Read these off the row that follows.
1) What is the entry just right of 127?
2) What is the first entry?
3) What is the third-last entry?
4) What is the 2nd largest entry?
[133 108 128 113 144 143 132 121 151 127 105]
1) 105
2) 133
3) 151
4) 144
